Each row, then the band of its hidden value
[ -18   51   87  -53 -174    6   11  -61   55   66    7   71   25   -6
  -30   33   15  -16  -46    3   34   -9    3  -51 -112  -66   -2   53
  111   75    5  -12   87   78  -39   20    5  -19   24   36   48  -38
   -7   51  101   27]
<15>
[ -21  -15   67 -113  -18  -18 -110  -86  -30   77   33   15 -163   97
  -83  -69   89  -43   73  -83   74   44  185    4 -137   66  -48    8
  240   50   61    5  117   63  -19  105   35   40   30   56  -32   62
  -31  113    9  100]
<18>
[ -79  139  170   70 -214  -64  -46    1 -133  -34  128    9    1   43
    0   33  119 -192  -13   89  162  -56  -85   17 -334  -89   62  132
  224   67  105   42  216   66  -61  218   24  -17   18   31   96   38
   14  301  230 -117]
<25>
[ -96  183  118   88  -30    0    4   63  -72  -35  106  -36  126  -15
   93  108   32  145   39   61   81  -86  -46  -53 -114   39   44   -7
   89 -107  145   48  209   86   11  135   77  -65  -22   22 -101  126
   -5   95  106 -149]
<24>
[ -19   92  158    4  -83  -76  -37  -10 -141    2   -7 -114    8   45
  -32   30  -19   86   60   74   52   65   15  -35  -54   -7  -82  101
   91  -37   28   78  119  124  -52  106   80   40   57   29    7   42
  -57   76   91  -66]
<33>
[-128  246 -110  -78  177  -49  120   82  -18 -104  -46  -90  134 -163
  105  142  -99  452   79   -2  102 -110  -24  -46  103  152  -49    6
 -106 -232  108   75   80   74   -3  113   50  -49    9   71  -62  103
  -64    4   37 -178]
<15>
[ -17  -74  -73 -113   15   72  -24 -221  181  159   36  212  -61   92
  -41   33  151  354   57 -351  259 -158  386   97  -53  186  -44  -73
  421  117  310 -112  180   72  -71   65 -250   -7   95  188  -93  245
    1  133 -110  162]
<18>
[ -72   79  -22 -112  -15    7  -28  -16   54   66  -41  -16 -118  -33
   65   34  -54  -39  -50  -61  110    5    6   49 -116  -34  -26   55
   88   80   19   -6   39   33  -80   99   21  -12   99   33  114  -85
   31   38   43  -65]
<25>
[ -39  244 -319 -155  -16  168   66  225    3  -21  -78   -7 -131 -310
  131  114  -96  -71  -67   75 -184  -11 -399 -265   58  -29  211 -144
 -380 -242 -352  358 -220  -31  211 -141  328 -347 -266   31   20 -104
    3 -191  -30 -239]
<31>
[ -38   65  147  -34 -176  -33  -53  -29   36   75  -43   42  -37    7
   35  103   36  153  -32  -22   77  -32   22   54 -104    2   16   78
  206   89   73  -16  125  106 -111   60  -48  -30   32   97   76   33
    6   29   70  -38]
<15>
[ -38   11   55  -91  120 -133 -121   -8 -322  -33 -226 -214 -195   24
   40    2  -10  572  293 -151  410 -154  287  220  -31  289 -249  208
  423 -219  195  102  207  247 -101  311  -71  118  237  202  108  281
  -70  196   47 -164]
<18>
[ -79    6  126 -142   10  -13 -215   10  111  124   18  -25 -303   37
  -31  -18   54 -173   -6   61 -157  236  165    5   -6   74   45  -84
   36   55  -76   17   17  -67    2  -10  192  -90  -79    7  -26  -31
  -30 -149 -115  109]
<22>
[ -62   16  -26   -1 -184   97   -2   30  -43   34    0  127  -70  -40
  163   71  130 -117 -121  -54  120 -213 -108   10 -182  -10   67  -13
  244   35   12   48  117   27  -21   51  -14 -108   16   37   88  -19
  116   42  123  -90]
<18>
[  84   85  143 -142  -27  -74 -121  -35 -158   72  -48  -61   25  151
  -67 -107    1  -76   84   28  -85   91  -37  -33 -126  -56 -129  116
  199   -6  -33   17  119  126  -92  120   82  196   81    0  -46    2
  -30  127  112   88]
<18>
[-126  -27  -65 -143   14   43   18 -182  348  134   96  249 -122   67
    6  139  139  247 -124 -298   83  -40  280   49    1  155   61 -171
  195  295  247 -167   70  -22 -134  -45 -205  -63  -32  121 -111   48
   23  -85 -169  190]
<33>
[ -12  -48   85  -37 -219  127  -71  -16   85  144 -173  207   -7  -82
  151   97   87  288    3 -108  202 -301  128  136  -77   98  -12   55
  422  -73   67  -40  189  127  -40    7 -135 -128  112  152  146  141
   87  -33   81  -21]
<22>
[ 359   64 -415 -180  352  -10  282 -214 -374  -30   30 -145  499  229
 -267 -169  -32  414  203 -162 -324  122  -38 -509  566   95 -399 -176
 -208 -343    0  287  -60  105   99 -144   60  349   31  -18 -655  272
 -222   64 -169  271]
<15>
[  58   47  -38  -79 -279  -49  106   26 -229  -90 -147   40   94  -76
  -73   40   66 -221 -133  302 -223   65 -254 -192  245  -92 -140  117
 -191 -161 -380  298 -121  -41  -24 -176  135  -64  -25  -38  175 -141
  -44 -137  151   47]
<15>
[  46  371  -74   -7 -215   14   25  207 -125  -63 -106   44  199 -240
   67  248   46  327   34  241 -179  -75 -411 -155  153   20  188   43
 -190 -370 -183  401  -20   39   70  -83  139 -329 -260  179   33  237
  -71   -9   66 -260]
<15>
[   0   29    7  -56 -129    9   44  -81   46   67   -1  125   89   35
   52   67   87   61 -109  -77   30 -100  -14   -5  -35  -16  -31   13
  199   98   90  -46  118   36 -111   16 -110   25   64   51   -4    9
   43   40   72   56]
<22>
[   8 -170    2  -21 -109  245  -49 -252  319  287   49  351   18   75
   27   10  148  275   34 -388  343 -297  460  119 -164  111  -11 -106
  587  123  341 -222  276   96   -1   16 -288  -81  177  165  -68  259
   86  115  -71  180]
<25>
[ -52   47  -69  -85  -58  -21   64  -35  -52  -25   25   24  -32  -12
    6   14   58 -116  -84   -7   29  -20  -45  -72  -40  -12  -40    9
   37   36  -19   61   34   -5  -34   44   32    3   20   -1   28  -73
    6   50   82   10]
<22>
[ -60   96 -155 -106  184  -16  -47  107 -216  -80  -35 -166 -166  -67
   16  -10   24  -20   95  121  -89  106   11 -113  210  173  -84  -81
 -163 -307 -144  292  -46  -75  109   22  271 -105  -58   -5  -73   82
  -78  -93  -86  -75]
<25>
[ -32  190 -108  -19   11  152   17  164 -116  -19   30   55  103 -114
  209   42   52   45   37  -28   20 -277 -250 -134 -181   41  123 -100
  113 -247    1  127  150   83  139   87  147 -124 -101   20 -132  106
   77   73  131 -185]
<18>
[ -24  120  203 -137   55 -230 -103 -169  161  115  -40 -124  -21  132
 -187  102  -91  335   42   45  -67  395  300  110  234   49 -172  130
  -35  157  140  -55   26   17 -264   42  -66  105  121  109   10   71
 -166  -39 -159  141]
<24>
[ -13   67  205 -135  -29 -139 -152 -138   95  108   43   -7  -55  134
 -197  -40   44  -19   70   62  -55  259  253   52  -20   12  -86   94
  126  102   80  -58  112   -1 -125   89   14   79   52   60    0   68
 -110  107  -22  196]
<18>
[ -81  144 -136  -15  -64  -17  137  -68   47  -40   89   76  102  -68
   -6  117   61   18  -97    8  111  -43  -28  -44   26  -18    2   19
  -39   16   96   80   50  -65  -54   50  -63  -98   28   58   50   41
  -19  136   51  -54]
<25>
[ -20   73 -161  -46  -61  106  110   48  -62  -21  -21   66   54 -119
  105   66   39   55  -55  -28   10 -171 -144 -153   22   30   23  -78
   -2 -141  -65  144   26   34   85  -39   74 -121  -50   24  -43   11
   30  -38   66  -85]
<31>
[-49  83  76 -51 -82 -19 -11 -63  44  50  51  35 -23  40 -35  62  30  93
  -7 -50  52  26  53 -37 -96   8  11  10 108  91  83   1  93  83 -60  53
  -3 -14 -10  62 -30  27 -29  56  28  14]
<33>
[-125   72 -199 -214  183 -146  148  -84  -74 -144  100   -8  -79   73
  -62   -2   98  -38  -90 -109  -29   48   11 -124   45  118 -106  -72
  -77  128   59   17  -22  -46 -106   77    1  155  -40  -29 -135 -124
  -50   35    7  134]
<31>
[ -22   54   26 -119  -51    4  -49  -68   91   93   20   64  -67   20
  -40   12   40   38    1  -74   16   31   88  -21  -85   19   15   -9
  133   72   50  -13   76   44  -34   39    6  -21   -9   71  -22   29
  -21   51   -1   68]
<22>
[ -31  112   14  -66 -101  -35   81  -53  -54  -50   96   43   87   -7
 -121  -30   49 -113   11   62    7    7  -39 -168 -122  -53  -16   40
   -3  -22  -23   64   78   54   37   60   83   11  -47   -4  -31  -25
  -64  161  155   50]
<31>
[-32  48  63 -89 -80 -29  10 -84  81  54  16  78  48  20 -41  24  43  35
 -35  -9   7   9  83 -25 -31  -1 -46  30 112  60  56 -49 101  31 -68  29
 -26  22  40  36  -1  -1 -23  39  59  95]
<31>
[-102  -78   65  -85  -73 -123   56 -281  282   77  183   67  -90  111
 -259   23   82 -190 -166   27  -65  349  361  -55  161  -22  -89  -47
 -100  328   93 -108  -16 -164 -122  -80  -51    9   38  -18  -13 -113
 -115  -47 -123  306]
<15>
[ -47  155 -258  -59  179  -38  276  -21  -39 -146 -109   18  455 -181
   42  114  -40  360   -4  175   -3 -121   58  -83  542  146 -308   36
 -244 -434   15  131   34 -131  -20  -57  -42  -29  187   -4  -11  138
  -83  -84   30   12]
<25>
[ -87   49   55 -222   16   26  -96    1  113   42   47   80 -163   23
 -141  -86   16 -410  -34  168 -289  268   59 -181   21  -17  -22  -89
 -202    0 -289   60  -98  -88   59 -122  289  -61 -129 -113  -33 -209
  -52 -209  -30  248]
<24>
[ -98   66   74   23  105 -201   -3 -216  182  114   98 -229  -77  101
  -43  147 -100  305  -55 -120  226  285  348  196  125   21 -120   78
   63  296  417 -130  118  -40 -264  197 -175   82  255  112   16   92
  -95  134 -171  -68]
<25>
[ -10   85   42 -330  429 -190    2 -138  -64   -4   18 -147   87  302
 -119 -171 -120  103   95 -146 -171  221  155  -94   44   79 -353   -3
   25  122  109 -206   71  123 -213  145   49  518  159 -125 -329 -151
  -86  -17  -16  319]
<24>
[ -59  -16  107   61 -215  -53  -24  -16  -99   -5   19  -36 -112  -16
   -3   83  121  -70  -71  122   42   47   46  -13   29   24   -5   36
   86    4  -10  127   83  -19  -22   18   57 -115    2   42   91   33
  -25   -1   50  -55]
<31>
[  22   35  357   42 -204   -5 -126  -50   68  138  -16   65  217   41
  -22  -19   32   -2   53  187  -14    1  159   51  -70  -60  -88  130
  274  -91   69 -117  282   65  -40   61   21   19  144    6   40  110
  -14   64  160   96]
<22>
[ -37   60  104    7 -165    4   97 -113   49   35   84  118  185   61
   -3   48   38   16  -82  -53  111 -108   -3  -54 -174  -91  -43   57
  190  141  139 -106  177  109  -98   71  -98   75   90    3  -13  -39
   27  132  170   45]
<33>
[  81  -79 -219   26  -87  220   84  -19 -154   55   48   56  -41  -11
   40    9  115  -24  -28 -109  -39 -108  -64 -276  110   55   17 -227
   29 -148 -101  267  -18   34  200 -156  131 -166  -96   14 -207   99
   19  -99  -81  -22]
<33>
[ -45   94  -46 -117  -15   27  -11  -40   78   79   15   38  -67   -5
   45   30  -11   10  -39 -126   89  -32   -9    4 -159  -26   26    6
  132  103   73  -24   67   55  -59   96  -10   -5   38   57   17  -31
   29   89   35  -28]
<18>
[-177   23  210  -66  311 -271 -112  -52  -82  -12  -47 -413 -232   91
   31   12 -153  404  158  -75  261  188  422  220   33  220 -257  120
  171   47  331 -146  204  115 -186  342   22  237  274   42  -22   56
 -110   49  -56 -101]
<31>
[-70  70  64 -26 -59   1 -64   8  11  47  16  11 -56 -15  62  53  59   8
 -13  17  62 -25  48  35 -75  39  16  10 150 -16  67  19 130   9 -31  88
  37 -68  27  48  27  58  13  42  41 -46]
<18>
[ -38  189   31   44   -2  -65  113  -43  -24  -30   95  -40  242   -3
   29  119    0  340   29  -41  116  -86  -15  -60  -35   28  -13   26
   85  -34  255   -8  201  107  -57  141  -63   34   34   76 -137  159
  -53  182   88 -107]
<15>
[ -79   34   22  -53 -173  -50   -1   18 -101  -40  -35   -4 -132  -56
   15   39   72 -199  -95  114   39   11  -64  -13  -51  -25  -24   87
   38   10 -112  122   18  -19  -44   44   78  -72   17    9  182 -101
    8   16  124  -49]
<22>
[   6    8  -46  -40   16   70  -52   58 -224   -8  -36  -82  -73  -28
   10  -83   32 -158   91  111  -17   -1   12 -121   48   56 -107  -24
   24 -274 -152  216   46    5  136   22  234  -65   30  -37  -26   55
  -23  -14   41  -36]
<25>
[-109   63  -67 -367  -18   15  -97  -66  420  173  -38  206 -315  -24
  -38   44  -10 -224 -207 -102 -206  219   35   12  -56  -42  109  -81
  -87  343 -158 -108 -170 -105 -140 -121   34  -80 -110   30  107 -293
   29 -225 -127  231]
<22>

New part:
[   0  217  232  266  200  562   75 -153   44  -71  183 -159 -206  -44
  -26  145 -129  -97 -256 -124  284 -248 -139  179 -207  -12  381   58
  202 -153  182  -73  256  -61  138  202  230 -131 -106  -54  108 -164
  152  238  -53  -45]
Rd
[-250   73  105  164   81  -15   23 -165 -119 -205 -153 -145  -82  -70
 -201  -45   57 -158  255   16  304  -50  132  253  -38  -27  -22 -144
   31 -269  -90   34   17 -120  -69  180 -238   24  -46  -33   31 -108
   80  350 -117 -247]
jb
[-208   45  135   15   50   93   -3  -11    5    5    1  -85 -109  -74
    8 -136   60  -58   95  -17  129   25  108  -34  -72 -130 -217   97
   52 -202   10  140  109  -49 -100   93   54  172  -25  -57   62    4
   80  120 -100  105]
tz
[-280   53 -143  148  473 -287 -130   93 -183  -80  121  -95  -96 -148
 -220 -379  232  -22  267  381 -256   18  -89 -556   72   59 -198   21
  261 -248 -296  423   35  199  130  226  108  187   93  113 -366 -171
    3  -40  352  -13]
jb
[ 151  137   17  162  164  283  -29  -58  112   -4  337  -17  -60   59
  190  -78 -117  110 -291   36    9 -157 -213 -104  -57  -52  165   21
   43  -65   -3   13  331   52  208  222  259  -73  -26  -57  104  -53
  -28  -58  205  307]
gt
[-380  -39  246 -515 -408   26 -252  208  266   18 -119   94 -115  240
 -151  -38 -199  158  397 -116  -22  183  223 -106 -110 -223 -503  444
   23  319  112  147  -16 -377 -122  -60 -247  362   37 -361 -103  210
   -5   83  -87  400]
Zc
[-644  165  214  150  163 -347   60  -39 -332 -175  -93 -127 -144   58
 -318    9  -73 -201  522  296  143   16   37  244 -353  -17   -7    9
   -7 -413  -56    5  -89   12 -226   74 -265   83  328 -140  -65 -349
   18  394  -32 -337]
Dm
[ 386   -5   70 -240 -485  108 -165  163   88 -133 -177  -33   68  532
 -105  157 -255 -158  -87  108    8 -425  -79  -71    0  533 -258 -135
  -33  148  -54  -42 -185 -546  136 -271  224 -285  202   95 -427 -300
 -371 -160   -9 -145]
dn
[ 273  170   80  -52  -16  715  206   62  440  -89   71  232 -242  157
   85 -104    9 -151    4 -112  -66  -49   -5 -175   62  248  321   -2
   70  195  -95 -308   45    3  239 -287  361  -81   60    8   42  121
 -324  247  122   73]
Zc
[ 305   76  285   37 -155  517    4 -198  227  -86  -19  101  -94  199
  146  -24 -238  -13 -271 -355  237 -221 -130  376  -15   60  358 -166
  134    5  159 -261  281 -202  114  -89  -40 -306 -119  -77  141    8
  -52   61 -132  -84]
Rd
[-239 -185  147 -295 -258 -202 -373  -35  235  -78 -215  301   13   78
 -208 -343  -54  233  320 -265  -62  140   90  -11  103 -340 -203   42
  224  344   58  154  246 -215   57   -3 -520  193 -120 -136 -212  123
   38 -132    1   -4]
Zc
[ 119  144  142  298   88  595  -49 -284  161 -244  -26 -104 -129  -24
 -165  164  -18 -194 -114 -185  416 -251  -30  319   52  -51  345 -141
   44   27  102 -134  136 -246  267  231  200 -145 -220  170   82 -124
    9  286  -97 -300]
Zc
[ 450  148   44  113  -91  600   50  -73  350 -166   97  172  -91   92
   31  -22    1  -64 -163 -220   64 -216   -4  -17   93  244  332 -189
  105  219  -89 -263  210 -110  365  -75  124 -156  -90  122  -54   -5
 -232  141  235  -42]
dn
[-269 -127   69 -178 -254 -238 -386  -15   67 -128 -201  113   76   63
 -366 -253  -14  213  314 -244   78    8  159   16   76 -303 -266    9
  219  225   26  271  219 -291    9  169 -643  194 -148 -162 -253   43
  207  -54    4   11]
Br
[-593  116  135  188  238 -125  113  -59 -257  -95  -79 -117 -165   36
 -230 -158   29 -142  422  138  219   57   79  188 -244 -229   27   39
   -9 -455  -19   87    6   80 -349  106 -218  142  189 -227  150 -155
  211  349 -168 -115]
Rd
[-772  132  -33    6  -46  -99  336  270 -194  -16 -159  101   15   76
 -528 -463  230 -258  517   -5  166  -21  102   53 -201 -360  222  -72
   55 -306   23  -17   75  268 -431 -165 -340   21  416 -381  139  -66
  340  409 -429  -45]
gt
[ 250   89  536  -83 -290  523  -40 -251  247  -38 -120  113 -101  221
  311  -38 -290 -114 -213 -464  320  -99  -93  660   19  -19  189 -148
  -15 -127  281 -366  213 -274    5 -215   16 -313  -70    5  306  123
 -194   70 -339 -159]
tz
[ 331  -78  -44 -236 -279  -43  -40   83  154  -10   -8  -16   15  269
  329  -51 -119   63  -55  177  -69  -53  104 -225   54  312 -537  -28
 -181  -14 -256   65  -47 -281   -9  -88  135   52   39  -66  -61   36
 -326 -123  117  356]
gt
[-385  -53  166 -415 -378  -87 -257  184  178  -29 -134   75  -32  120
 -286  -76 -119  161  355 -142    5   82  213 -114  -95 -206 -414  306
  149  306   85  201   74 -334  -44   31 -394  297  -14 -310 -214  110
  103   83  -57  256]
dn
[-385  185  -92   72 -121  261  181  190  -63 -131 -160  -23   82  124
 -544 -311  245 -332  301 -118  322 -214   82  115   81 -236  216 -185
  -38 -182   16  -28    7   14 -158  -30  -89 -131  227 -131  123    1
  229  386 -412  -82]
Br
[ 548 -223  -27    9   80   54 -285 -375  341 -105  120   56 -114  243
  619  153 -379  315 -370  228  -73  -35 -184 -106   62  124 -224  -11
 -178  189 -145   46  160 -329  313  221  428   -1 -267   78   54  -91
 -424 -349  313  215]
Zc
[ 181  127  410  101   59  433 -216 -364   68 -209 -132 -104  -89  169
   68  -58 -260 -175 -180 -264  354 -212 -307  643  237   17  309 -261
   73 -259  193 -161  101 -289  211   94  105 -481 -152  155  160   32
 -147   90 -285 -390]
jb
[  -8  225   86  340  157  524   61 -183    3 -227   37 -180 -126  -30
 -251  102    8 -170  -54 -149  406 -277   -5  264  -35   -3  386 -126
  117 -148   42  -71  148 -130  141  267    4 -145 -139   -5   92 -126
  174  393  -64 -182]
Dm
[-156  258  165  303   48  402  141  -62  -28  -70  185 -100  -54 -134
 -212   72   16 -148 -148 -168  340 -276  -46  237 -249 -142  401  -50
  157 -133  173 -124  348   33  100  211    7  -99   -7  -58   96 -212
  237  310  -79  -76]
Rd
[ 141 -167  -50 -214  -62 -116  -40    6  297    3   73  249 -115  283
  343  -50 -260  195  -36  309 -301   45 -123 -362 -137  136 -168  101
  -64  241 -153  -23   83  -85  121 -140  307   74  120 -127  -96 -130
 -392 -221  235  238]
Zc
[-464  236   77  123  125  -67 -129   74 -123 -108  120 -109  -12  -94
 -319 -176  162 -113  380   92  107   36   82   -2   -9 -258 -161   73
  -49 -201  -61  156   74   43   27  280  -94  217  147   31  -23  -30
   53  254  112   59]
Br
[-356   19  201 -343 -407  -39 -298  204   26   11  -79 -143   11   82
 -302  -34  -76  154  277 -218  169   12  299  -39  -91 -222 -596  336
  134  119  105  334   92 -417 -163  184 -501  347  -96 -338 -173  151
  292   92  -94  409]
gt
[ 355 -173  -45  -53   15   42  -29 -118   17 -167 -228  -73 -236  586
  206   80 -334   80   47  270  -18 -153   15 -148  -79  511 -224  -42
  -34 -138 -269  107 -253 -418 -211 -174   46  -62   15 -213 -143 -199
 -204  -82   89   14]
gt
[  47  -78  -67  -87   21  -89  -87   32  155  -75   39   55 -131  149
   83   28  -93   69  104  330 -189   -5   18 -401 -104  192 -288  114
  -12  151 -208  119  -30 -155  131    4  254  187   64   -2 -244 -192
 -277  -72  284  112]
Zc
[ 572 -210 -287 -301 -343  419    5   35  608    7  -25  178  158   30
  341 -226   83   25 -461  -81   -8 -161  -50 -368  443   32 -195 -191
 -101  431 -124  -20  193 -211  427  -24  618 -176 -265  118   89  268
 -319 -212 -181  376]
Zc
[-319   96  233  -24    3  -61  -19  -68  -94 -144 -157 -110  -97   15
 -148  -83  -41 -170  302   41  190   11   55  247  -46   12 -113  -43
   36 -271  -32   11  -46 -132  -78   49 -176  -10   74  -66   -5  -51
  -38  298 -156 -199]
jb
[ 420  -79   13 -109 -108  144 -135  -18   70 -124 -122 -104 -173  497
  173   69 -246   78   17  141  -20 -151   86 -196   11  486 -383   21
  -27  -58 -244  146 -198 -461 -102 -118   38   21  -29 -113 -205  -83
 -215 -110  188  162]
gt
[-566  183   70   75   48   34   45  114 -162  -32  -18  -37   25   70
 -362 -395  137 -156  330  -81  229  -27   -5  173  -14 -438   93  -22
  -16 -338   82   88  134  124 -253   99 -208   11  222 -217  204   53
  285  249 -300   80]
gt
[  92  150   81  387  184  481  -26 -277   99 -211  112   10 -113   96
 -138   88 -130  -37 -187 -145  296 -300 -189  278  -94 -115  596 -157
  103   10  127 -155  302  -81  234  227   90 -219 -102   21  102 -237
   88  166   37 -223]
dn
[-145   16  -21 -102   65  -47  -44   53   45  -53   50  -88  -97   70
   45  -96  -55   50  140  216  -39   35   32 -229  -22   38 -291  131
  -10  -93 -157  183   -6  -91    7  138   87  139   30 -153  -28   20
  -73   92   80  267]
Dm
[-361  330  124  217   67  123 -258  109  -54  -87  267   -9   -8   24
 -379 -173  176  -60  381  -51   96   15   88    8  -13 -397  -86  137
 -112  -56   12  106  180   29   60  275 -114  320  184  104  -35  -21
   56  142  310  169]
Zc
[-210  -55  106  -70 -102 -124   72  -34 -109 -144 -342 -137 -124   84
 -137  -43   34 -187  372   96  210    3  285   86  -81  178 -361  -64
    7 -263 -166   97 -199 -265 -284  -84 -231  125   30 -110  -89 -102
   -5  285 -209 -200]
Rd
[ -17  377  375   -3    2  773   12  210   31   80  280 -251 -293  392
    6  229 -291 -141 -135  -47  145 -241 -109  -13 -307  128   24  442
   10 -219  259   -7  -35 -230 -113  -56  506   -8  219 -190   86  -67
   33  153  -36  378]
tz
[-268  -16  112   -8 -112 -115  -41  -94    0 -193 -253  -31  -64   28
 -211   23   35 -200  370  107  209    7  183  167  -54  -18 -215  -80
  -91  -52  -83  -11 -105 -237  -49   19  -91  116   54   54  -84 -164
 -128  263 -130 -306]
Zc
[-469  350  208  120   13   97  -84   65  -74  -67  231 -123   38 -180
 -268 -119  117 -125  235  -82  234    3   47  224  -47 -359  -32   77
  -62 -200   81   15  230   65   92  339 -131  129  117  -10  137   55
  101  348   25  146]
Dm
[-514   95   62   86  297  -58  -70  -52  -10  -79   91  -27 -132  -89
 -132 -191   42  -18  305  174   39  139  -43  -47  -56 -354  -22  149
  -12 -156  -14  147  105  115   15  265   82  200   76  -81  112  -14
   43  203   11   67]
dn
[-156 -216  328 -410  109 -265 -335  -73  193  -35 -202  469 -327  686
  201 -440 -544  345  397   79 -503  271 -337  -98  -68   14   49  196
  230   79   12   37  -12  -92 -161 -449 -241  -36  257 -362 -176   34
 -326 -364  157  -29]
dn
[-143  173  122  116   -6  167   19  -47  -56 -155  -38 -118  -54   66
 -173  -52   12 -167  166  -31  259 -116   59  220  -16   -4   28  -97
  -27 -226  -40  -33   30 -119  -27  107 -101  -46   55  -38   62  -53
   16  296  -81  -81]
jb
[-632  203   19   -4 -136   65  190  246 -145  -50 -133   64   90  165
 -537 -456  186 -269  430 -140  255  -95   34  207  -33 -407  237 -118
  -26 -278   91  -47   86  150 -324  -99 -304  -98  372 -297  197   42
  294  362 -459   -5]
jb
[-242   -3   63 -128  -28 -206  -39   58  -61 -116 -169   -6  -63  163
 -135 -191  -36  -91  335  180  -25    7   30  -57  -12  105 -218  -38
   31 -166 -149   97 -105 -112  -91  -72 -110   16  174  -96 -145  -82
 -123  118  -45  -92]
Dm
[-119   58   24   91  163  245   60    5   82   55  168  -24 -124  -41
   89 -172   36   41  -85   -8   59  -25  -11 -180 -103 -198   -3  133
   77 -137   31  130  245   80  -39  136  210  136  -34 -134  149    8
  142   40  -22  290]
tz
[-566  -65  167  -21  348 -276   36 -180  -36 -155 -174 -150 -276 -291
  -80   95  -34 -193  327  449   22  157  -15  -70 -200   43 -170  139
  148 -163  -77  131 -140  -32  102  169  288  154   -8   45 -148 -270
 -159  338 -121 -413]
Zc
[-560   67   37  114  110   40  165   35  -72   25  -57   78  -21 -110
 -231 -466  240 -125  267 -141  208   62   77   92  -61 -524  139  -42
   54 -303   87   70  252  250 -285   43 -161  110  119 -198  282   58
  332  233 -357   35]
tz
[-403  -24    5 -182  221 -233   27  105   36  -85  -59 -152 -211 -279
 -109    3   93 -134  314  474 -185  129   88 -505  -94  242 -431  230
  206  -28 -235  272 -180  -32  186  112  325  266   29   38 -352 -146
 -200  254  102  -75]
dn
